Rows lie near named flat spaces through zero. A row that begins with a name and a colon came from that space; any other row is followed by the name of its block's space that it lies nearest.
z886_z543: [-192 -299 -107 -214 -248  174 -166 -256   -9  247   36    2 -225   -6
  128   83  -20  179  110  -22    7 -340  420 -100  -69]
z690_z896: [ -69  -85   36  153   22 -101  185   14  170  -10   10  130  220  -17
  153  -72  102  150   40  -85  -89  103 -266  117  151]
z390_z363: [ 117  331  336  112  239  -88  -34  195   27 -358  193  184  385 -137
   84 -183 -207 -276  -70 -176  -65  469 -313   75  109]
z390_z363: [-194 -171   83   57   -9   36  -31  -73   28   84  105  108   78   34
    1  -25  -92  140  128 -123  -23  -12   39  -94  164]
z241_z368: [ 103   12 -247  -18   16 -172  128  -90  184  -44 -217   -3   11 -113
  146  -68  254  -30  -73   19  -31   23  -30  318  -21]
z690_z896: [-115  -38 -194 -180   19  137 -183 -155 -136  183  -92   -5 -396   38
 -286   62  -76 -165   -6  108  209 -141  499 -262 -221]
z886_z543: [ -19  -40  187   63 -115   91   44   75  -12   30  190  -12  117  -12
   56   23  -62   58   57  -12  -66   18 -203 -104   70]
z690_z896: [  42   67 -381 -138   78 -124  111 -208  162   20 -292   86  -50  -44
  165  -20  280  -32  -84  112  -73   18  188  278 -118]
z241_z368: [ 202   54 -148  -40  -88  -24   92   56  -16  -50  -36  -34  102 -196
   72 -133  195   31  -75   53    6   68 -114  188   41]
z390_z363: [ -17  186 -236  102  329 -334  345  -32  346 -182 -288  442  236  -99
  299 -198  284   -4 -153  -66  -35  427 -150  337  -29]
z241_z368: [  74 -165  -81 -155 -302  147    8  -21 -124  114  101 -144  -52  -61
   99   44   57  162   76   69   30 -243   80    2    4]
z241_z368: [  -1 -174  -16  189   68   33   40  -37  -23   66   72  -32  193  131
 -103  -61  137  161  -22    0  -71  -48 -272    2  150]
z690_z896: [ -65  -82 -238  -78   74   23   39 -241   28   70   -6  145    8   52
   54   -5  123   20  -14   22    1   26  177  -15  -14]
z593_z541: [ 109 -226  -45  -67 -180  263 -228  -79 -331  201  152 -403 -157  137
 -334   83  -44    0   41  139   82 -397  142 -180    7]
z886_z543: [  36   66  425 -198 -381  164 -380  322 -155  -27   43 -277 -398 -176
   19  121 -374  -40   30  -47  101 -351  199 -137 -265]
z390_z363: [-121  -36 -224 -104   87  -84  -12 -119  142   64 -291  128 -176  -50
    2  -71   89  -98  -11   16   95  -75  257  151 -182]
z241_z368: [ -88 -220  -59   74  102  153   75 -262  -60  125  263   80  375  223
    4  -33   63   78   99   26 -153   10 -135  -57  213]
z390_z363: [ -73 -153   -1  -42  -42  100   33 -143  -60   54  210   74  131  111
  127   46  -40  127   88  -42  -34  -36   60  -97   97]
z593_z541: [ -36  101  154  145  158 -153   43  159  149  -55 -210   53   20   20
   42  -78  -34  -50  -88  -29  -11   42 -120  140 -128]
z690_z896: [ 257   21 -421    7   59  -77   54 -123  -55  -13 -124  -71   15 -133
 -134 -144  362   33 -182   82   48  109   19  157  108]
z886_z543: [ 239   81  -28  144  -29  -91  192  171  -36  -94  -14 -199   71   62
  -30   73  181   91  -93  103  -42   26 -376   79   60]
z241_z368: [ -78   -9  270   90   76   99   94  -47  -82  -57  413   38  352  219
   30  108 -254  -90  193  -56 -121  169 -209 -195  234]
z390_z363: [-164    5   19  -93 -111  -61 -141   63   78   90 -275  -59 -458  -15
  -44  155  -98   73   29   -5   67 -226  325  -68 -191]
z241_z368: [ 142  -38  164  147  -32  160  -55   97 -281  -20  345 -235  125  140
 -301   72  -94    6   22   32   11   12 -281 -274  209]
z390_z363: [  29  -52  -95  -31 -134   54 -152   54 -147  124  -83 -224 -313 -109
 -375    6  -24  -26   33   52  170 -142  194 -136   36]
z593_z541: [-146  -21  -80  -30   33  -68  171  -21  163   90 -196  135  -50   35
  117    9   52  -12   50   66   14  -41   57   96 -153]
z886_z543: [ 132 -215 -290   -8  -15  135  -78 -114 -280  160    5 -299 -157  166
 -423   25  140  -11  -23  165  182 -285   96 -105    9]
z390_z363: [ 107  219  182   15  -63 -114  -84  231   66 -207  -38   11  -70 -239
   98  -35  -66   -9  -98 -124   -1  163  -93   52  -10]
z690_z896: [ -29  340  500  -24  -94 -120   51  359  170 -290   86  190   88 -221
  411   36 -322  -63   44 -183  -83  285 -171   33  -65]
z390_z363: [ -18  -37  -95 -123 -320  -61   40  154   81   61 -199  -48 -283 -297
   55   -4   78  163   80   -9  110 -131  108   94  -23]
z593_z541: [  55  -23 -464   13  175 -137  352 -305  145  -17  -39  259  330   22
  219  -90  406  131  -43   47 -127  288  -76  225  205]
z886_z543: [-112   11  119  -62  -12   10  -86   19   53   37  -76   37  -92  -12
   68    3 -141  -58   34  -26    7  -85  161   10 -133]
z390_z363: [  17   52 -266   29  227 -131  210 -225  109  -60  -49  123  183  145
   76   37  191  -53  -14   48 -107  196  -46  129   96]
z690_z896: [  67   13   81  -56  -63   99 -381  110 -225   43  -78 -312 -416  -22
 -416   40 -186 -161  -63   26  198 -258  269 -179 -153]
z690_z896: [  -6   98  430  -45 -135   71 -412  268 -145  -77   31 -262 -364  -62
 -209  102 -429 -172   14 -109  131 -208  175 -200 -158]
z593_z541: [ 106 -122  -28  -55  -58  253  133 -221 -268   52  499 -117  404  270
   43  138  -28   24  165  123 -157    7 -139 -157  264]
z593_z541: [ -71 -213  -34  -35 -156  104  141 -202   46  159  158  -21  221  132
  272   97   89  219  141   54 -227 -149  -65   57  132]
z241_z368: [ -48 -259 -559 -122   15   17  206 -513   86  203  -22  118  125  101
  169   13  383  158   47  102 -109  -45  218  137  133]
z241_z368: [  75  -95   67  -17 -163  144  -98    4 -146   45  197 -143   32  -26
  -46   14  -29   83   26   -1  -18  -99  -42 -100  100]
z886_z543: [  82  288  -47   31  167 -172  275  -27  231 -200    0  290  345 -135
  340  -91  141 -103  -80  -16 -189  478 -225  212   70]
z690_z896: [-138   41  386   47  -10   98 -341  181 -126   -7   82 -146 -286   63
 -333  117 -401 -161   64  -90  104 -121   94 -329  -77]
z241_z368: [ 192 -122 -164  152  -40  -14  116    4  -65   24   31 -204   86   53
 -145   -9  269  129  -70   80  -10  -63 -314   60  149]
z886_z543: [  69 -204  163  286   92  168 -177   35 -292   48  331 -252  111  201
 -536  -34  -95  -27   -5  -40   97  -59 -297 -321  250]
z690_z896: [ -36   -3  328  152  -22  -89 -345  287   -2  -84 -127 -179 -295 -139
 -297  -74 -244  -60  -43 -211  169 -133   -4  -51  -26]
z690_z896: [  76 -159 -230  117   60  -94   87 -115   48   23  -56    0  132  -43
  -36 -155  249  122  -60  -48   22   28  -96  168  177]
z593_z541: [  18  327  394  109   16 -174   52  435  134 -266  -66   87  -87 -146
   97   32 -209 -115  -66 -111   57  233 -271  -27 -146]
z593_z541: [ 238  353   38  176  186 -350  250  351  218 -307 -302   66   79 -209
   92 -171  144 -188 -218  -19   78  332 -386  343 -125]
z886_z543: [ -85   29  184 -118  -79   46  -66   30   44   33    1   72   -4  -98
  212  -52 -198  -70   50  -45   -2  -46  208   42 -133]
z690_z896: [  63  -76 -212   86   84  -94  162  -89  129    9 -102  141  215  -69
  152 -187  304  145 -117   -7  -57   94 -154  236   61]
z390_z363: [  94  261  153  -38   -4 -196  -66  294  193 -205 -337    4 -163 -225
  183  -79  -20 -134 -152  -43   23   -2  -64  304 -300]
z593_z541: [  13   68 -321 -167  128  -49   74 -221   66   19 -171  132  -27   -8
   96  -39  145 -144  -54   97   18   61  273  150 -140]
z886_z543: [-341  -51  374 -143  -45  197 -226  -24  -59  129  169  108 -156  100
   14  109 -515 -161  208  -85   66 -132  403 -327 -165]
z241_z368: [  33  -73   37   -1 -176   -1   20   91   -3   11    2  -62   -8  -56
  124   20   52  240   15  -28  -38 -113  -71   53   56]
z690_z896: [ -64 -250 -224   14   52   18   59 -248    1  121    4    5  163  151
    5  -34  154  148   84    9  -67 -131   36  118  163]
z390_z363: [ 17 -27 -65  34   0 -78  22   7  31  -6 -87 -42 -34 -20 -30 -13  57  54
   0 -22  19 -21   3  75  56]
z886_z543: [-337 -244  353 -133 -296  208 -304   69  -21  247   22  -30 -311  -19
   53   74 -366  143  188  -98   57 -435  357 -212 -179]
z886_z543: [ -16  135  249   39  -38  -61  -57  201   55 -151   52  113   78 -193
  109  -83 -145   46   10 -163  -29  182 -102   13   90]
z390_z363: [  33 -146 -273  -79   22   16  117 -229   -3   90  -44  -19  132  138
  122    5  196   88   26  101  -76 -136   72  182   22]
z390_z363: [  80  -62 -131  106  131  -29  186 -185   47  -48  155   90  366  113
  145  -42  203   69  -38   -4 -152  166 -251  102  189]
z593_z541: [  89  467   60  182  453 -429  315  161  332 -391 -250  329  314  -47
  276 -131   52 -237 -171  -91 -100  589 -297  356  -33]
z886_z543: [  14 -276 -306   13   39   82  -16 -265 -125  107  117  -46   53   94
 -222  -52  167   45   38    1   97  -86   57  -55  183]
z593_z541: [-186 -406 -167 -171 -256  194  -51 -299   -4  327   31  -66 -107  102
  135   89   73  226  161   59  -50 -443  291  -12  -33]
z886_z543: [ 165  347  302   11   99    0 -138  233 -118 -255  136  -33    1  -58
  -58   18 -252 -268 -123  -41   36  243  -78 -136  -93]
z690_z896: [   8   41   48   43   15   -6   99   -9   77  -50   73   79  164   46
  174   40   71   68  -22    8 -150   88 -208   32   25]
z593_z541: [-118 -250   64  -32 -103  184 -319  -38 -124  194    2 -114 -222   -2
 -231  -63 -103   36   13  -35  123 -338  217 -143  -94]
z241_z368: [ 138 -180  -51   53 -130  144 -176   -3 -217   94  112 -293 -127   31
 -301   16   75   78  -58   44   83 -230  -55 -143   65]
z241_z368: [ 122  302  -70  -57   74 -126  108  134   49 -167 -138  119   13 -155
   90  -48   66  -73  -99   41   -1  264  -21  113  -61]
z886_z543: [  90  122   70  137  185  -54    3    4   34 -124   67   52  164   25
  -13  -59   30 -110 -136  -36  -65  217 -200    4   31]
z593_z541: [  83  137  120  180  271  -74   -3  110  -69 -130    2  -64   62  190
 -216   10  -84 -182 -104   14   47  117 -180  -61  -34]
z690_z896: [  58 -148 -465 -126   -6   67  189 -347  -41  180  -27  -22  124  131
   64   32  322  106   32  207 -105  -89  131  125   76]
z241_z368: [-149   31  329  -11  -85 -110 -270  176  187  -49 -219    6 -244 -169
  157  -37 -233   26  -18 -205   -3 -161  173  116 -170]
z593_z541: [ -60   85 -270 -222   81  -49    5 -242  128   65 -262   57 -199   41
  113   85   77 -207  -22  133  -27  -71  381  139 -263]
z390_z363: [  36   59  -60   82  164 -157  -98   32   12  -89 -165  -60 -167  -29
 -249  -56  -28 -152  -71  -79  157   58   98   30    7]
z241_z368: [ 119  332 -145  -37  130 -219  143   63  146 -212 -187  147  -30 -162
  108  -14  118 -137 -121   10   -7  341  -13  146  -50]
z593_z541: [ -14  134   50   67  323  -81  104  -27   87 -139    0  237  305   64
   89 -160  -47 -246  -52  -34  -13  260 -114  137  -57]
[-167 -200  241 -126 -152  287 -233  -94 -217  170  293 -130  -78  178
  -83  143 -356  -42  201   -9   30 -292  264 -302  -25]
z241_z368
[ -11 -201 -340  101   54  -88  206 -203   54  106  -72  -22   58  145
  -67   38  295  195   29   52  -28  -39  -74   73  189]
z593_z541
[ -60  137  235  -23  -24  -42 -147  165    2  -48  -56  -13 -205 -109
  -46   11 -267 -113    8  -90   97   31  193  -99  -92]
z241_z368
[-158 -171  201   48 -109  115    4    4  -21   73  253  174  208  -17
  175  -59 -113  286  107 -145  -66   26  -47 -140  183]
z390_z363
[ -93  -57 -210 -190  -51  113  -55 -213  -69  171  -21    8 -249   38
  -83  103  -15  -80   47  105   88 -102  409 -172 -121]
z690_z896
[ -30 -126   85 -124 -238  259 -157  -27 -206  194  153 -220 -143   93
  -99  151 -122   72  100  122  -31 -305  148 -217  -46]
z390_z363
[   5  187  -76   87  267 -195   40  -30   85 -154 -103  138  -59   43
  -61   23   10 -107 -118  -71   46  280   60  -39    5]
z390_z363
[ -38   59 -255  178  259 -371  599  -51  451 -142 -248  461  475   -9
  522 -165  426  203  -61  -40 -179  386 -422  485   95]
z390_z363
[ -37  -88 -107  -71   13   75 -191 -117  -98   78   -8  -72 -206  -19
 -263  -19  -58 -155   14   -6  155 -101  257 -119  -38]
z390_z363
[ -49 -140 -239   43   84   32  155 -205  -23  129   21  -20   45  234
 -119  102  161   38   54  126  -29  -50  -36  -67   70]
z593_z541
[  14  106 -190 -258  -21   15  -42 -113   33  -27 -104  168 -121 -155
  193  -42   48  -92  -67   29   54   44  334   77 -205]
z886_z543
[ 132  181   60  121  217  -53  -50  114 -144 -147   41 -135    2   76
 -378   -4 -122 -299  -41   19  119  174 -113 -100   58]
z690_z896
[ -49   40  153   69  -75  -83   58  102  147   -9  -68  -11  -40  -14
  158   82  -17  102    1  -30 -106  -14 -113   37  -24]
z241_z368
[  47   81  136   74   46   37  -34  148  -76  -34   26  -98  -14   47
 -188   11  -83 -141  -18   56   42    3 -164  -79  -59]
z886_z543
